Below is a small trained network, with its code and all its weights. Each question gives an input and a class and asks what happens when units are switched off, that is, made to give their printed mean instead of their output.

import numpy as np


def w(rows, s, z=0):
    codes = np.array(rows[::2]) - 128.0
    scale = np.full(codes.shape[1], s)
    scale[-1] = z or s
    return codes * scale


def norm(h):
    return h / np.sqrt((h * h).mean(-1, keepdims=True) + 1e-5)


def f(y):
    return np.maximum(y, 0)


def log_softmax(a):
    a = a - a.max(-1, keepdims=True)
    return a - np.log(np.exp(a).sum(-1, keepdims=True))


def net(x, mask):
    res = np.array(x, float).reshape(1, 4) / 4 @ E
    u = 0
    for l in range(2):
        y = f(norm(res) @ A[l][:, :-1].T + A[l][:, -1])
        res = res + np.where(mask[u : u + 15], y, B[l][:, -1]) @ B[l][:, :-1]
        u += 15
    return log_softmax(norm(res)[-1] @ U[:, :-1].T + U[:, -1])


A, B = {}, {}
E = w([
[132,88,90,112,185,104,47,26,75],'x0',
[152,132,192,196,74,210,102,162,118],'x1',
[149,69,41,170,136,117,137,220,126],'x2',
[90,202,134,2,116,163,101,158,40],'x3',
],0.0074)
A[0] = w([
[182,136,202,160,122,130,131,125,120,54],'L0N1',
[138,173,171,122,128,191,94,171,123,80],'L0N2',
[154,119,96,106,138,178,134,172,124,109],'L0N3',
[123,155,109,93,159,106,178,157,94,52],'L0N4',
[117,76,170,137,163,155,128,70,141,164],'L0N5',
[108,200,92,135,121,60,158,133,162,54],'L0N6',
[71,123,131,106,104,167,88,171,126,72],'L0N7',
[163,163,67,160,156,102,123,60,136,13],'L0N8',
[132,114,182,161,114,139,150,110,136,2],'L0N9',
[133,117,96,114,182,116,170,127,109,128],'L0N10',
[152,97,101,150,92,121,127,93,142,166],'L0N11',
[111,95,157,73,251,84,103,111,119,120],'L0N12',
[113,129,180,170,137,116,132,170,178,84],'L0N13',
[127,150,175,88,121,150,104,85,152,158],'L0N14',
[107,181,165,96,124,141,55,102,88,127],'L0N15',
],0.011,0.0034)
B[0] = w([
[160,158,127,123,126,169,181,121,138,202],'L0N1',
[121,69,135,132,105,73,122,104,109,233],'L0N2',
[126,143,111,89,148,140,139,163,141,188],'L0N3',
[141,158,105,172,137,177,134,149,140,176],'L0N4',
[92,130,142,109,147,100,147,191,72,223],'L0N5',
[133,109,109,142,114,123,152,166,83,183],'L0N6',
[94,189,113,114,122,124,139,80,108,191],'L0N7',
[152,83,124,70,140,101,126,57,27,194],'L0N8',
[147,170,119,166,121,183,119,105,140,182],'L0N9',
[27,119,139,184,119,117,112,92,123,187],'L0N10',
[145,174,100,79,109,129,112,82,125,210],'L0N11',
[147,78,177,152,128,101,153,151,158,245],'L0N12',
[133,182,130,161,109,102,184,133,146,230],'L0N13',
[158,78,173,123,155,144,93,137,148,222],'L0N14',
[98,48,255,49,150,91,82,34,100,255],'L0N15',
],0.0088,0.0059)
A[1] = w([
[81,124,193,64,154,158,104,100,92,158],'L1N1',
[87,161,115,92,122,65,134,223,130,124],'L1N2',
[120,108,33,97,137,102,76,138,72,214],'L1N3',
[122,44,139,122,200,17,157,48,177,91],'L1N4',
[98,30,88,116,174,64,85,48,145,71],'L1N5',
[157,126,166,173,121,179,135,107,236,2],'L1N6',
[61,66,80,138,185,2,112,105,160,91],'L1N7',
[151,134,95,151,157,55,132,30,135,89],'L1N8',
[154,154,152,90,122,162,114,148,149,75],'L1N9',
[140,129,166,112,138,119,89,48,124,115],'L1N10',
[132,117,173,111,108,163,148,171,129,252],'L1N11',
[115,117,222,65,164,79,112,126,64,149],'L1N12',
[120,222,170,142,73,136,118,136,136,96],'L1N13',
[190,89,99,137,145,89,171,174,175,146],'L1N14',
[113,177,124,148,68,131,183,77,121,169],'L1N15',
],0.0092,0.0022)
B[1] = w([
[109,78,194,156,42,85,85,87,81,215],'L1N1',
[53,49,66,224,204,109,182,98,18,161],'L1N2',
[121,218,134,29,137,166,90,94,176,175],'L1N3',
[28,177,108,88,181,240,68,99,97,233],'L1N4',
[156,202,254,54,60,163,53,32,175,226],'L1N5',
[116,195,128,57,229,210,95,123,178,165],'L1N6',
[203,26,208,163,21,93,212,174,81,205],'L1N7',
[24,35,159,168,104,102,117,139,62,178],'L1N8',
[103,89,137,165,122,89,92,135,131,137],'L1N9',
[84,95,124,60,61,97,95,161,59,194],'L1N10',
[101,71,133,103,135,145,56,51,121,175],'L1N11',
[197,114,227,102,18,109,123,68,156,245],'L1N12',
[152,81,135,106,142,61,109,70,220,169],'L1N13',
[124,93,208,65,90,82,83,94,120,171],'L1N14',
[245,129,123,165,163,136,163,228,92,176],'L1N15',
],0.0064,0.012)
U = w([
[121,146,70,105,145,142,51,124,203,51],'0',
[219,205,164,143,150,182,151,144,211,155],'1',
[24,186,3,98,209,199,127,144,82,109],'2',
[105,63,112,160,120,111,198,184,70,154],'3',
[86,185,66,115,150,107,80,100,181,3],'4',
[164,215,61,48,136,185,24,118,137,91],'5',
[89,100,220,56,76,147,71,55,78,171],'6',
],0.014,0.0061)

Each question gives the input, the list of numbers given to net, and the class t.
The units are the neurons (one row each of A and B). Each row of codes is followed by its name. A weight is (code - 128) times the scale printed after its matrix; where a second scale follows, it is the last column's (A, B and U).
mask holds one flag per neuron, layer by layer. A switched-off neuron (its flag False) gives its mean, the last column of its row in B, instead of its output. The means were averaged over made-up inputs and are rounded, as every weight is.
A unit's drop is (log p(t) with every unit on - log p(t) with that unit switched off) / (log p(t) with every unit on - log p(t) with every unit switched off).
most important unit: the unit with the biggest drop
k most important neurons: the k neurons with the biggest drops, biggest first
top k neurons in layer l: the k neurons of layer l with the biggest drops, biggest first
drop of u: that unit's drop, to one decimal
input [-3,-8,7,-3], class 3: 4 most important neurons : (L0N15, L1N7, L0N6, L1N12)
input [-6,-1,3,-4], class 3: 2 most important neurons : (L1N5, L1N2)
input [-6,3,2,5], class 3: top 2 neurons in layer 0 : (L0N15, L0N14)
input [-2,1,4,-3], class 1: most important unit : L0N5
input [-5,-7,-5,-3], class 3: 2 most important neurons : (L0N15, L0N6)
input [-1,0,-6,-7], class 1: 2 most important neurons : (L0N15, L0N9)
input [2,-2,7,6], class 2: 3 most important neurons : (L0N15, L0N4, L0N2)
input [5,5,7,2], class 5: top 2 neurons in layer 0 : (L0N15, L0N5)
input [-7,-8,-2,3], class 2: top 3 neurons in layer 1 : (L1N12, L1N7, L1N1)
input [-1,-5,3,1], class 3: 2 most important neurons : (L0N15, L0N4)
input [0,0,1,-8], class 3: top 3 neurons in layer 1 : (L1N5, L1N12, L1N15)
input [-3,-3,5,-8], class 3: top 4 neurons in layer 0 : (L0N15, L0N13, L0N14, L0N2)
input [-8,8,-3,2], class 1: top 2 neurons in layer 0 : (L0N15, L0N13)
input [-7,-5,1,2], class 3: most important unit : L1N4
input [-3,1,4,4], class 2: drop of L0N15 : 0.7
input [3,6,8,0], class 5: drop of L0N5 : 0.1
input [-2,-6,4,0], class 3: drop of L0N15 : 0.4
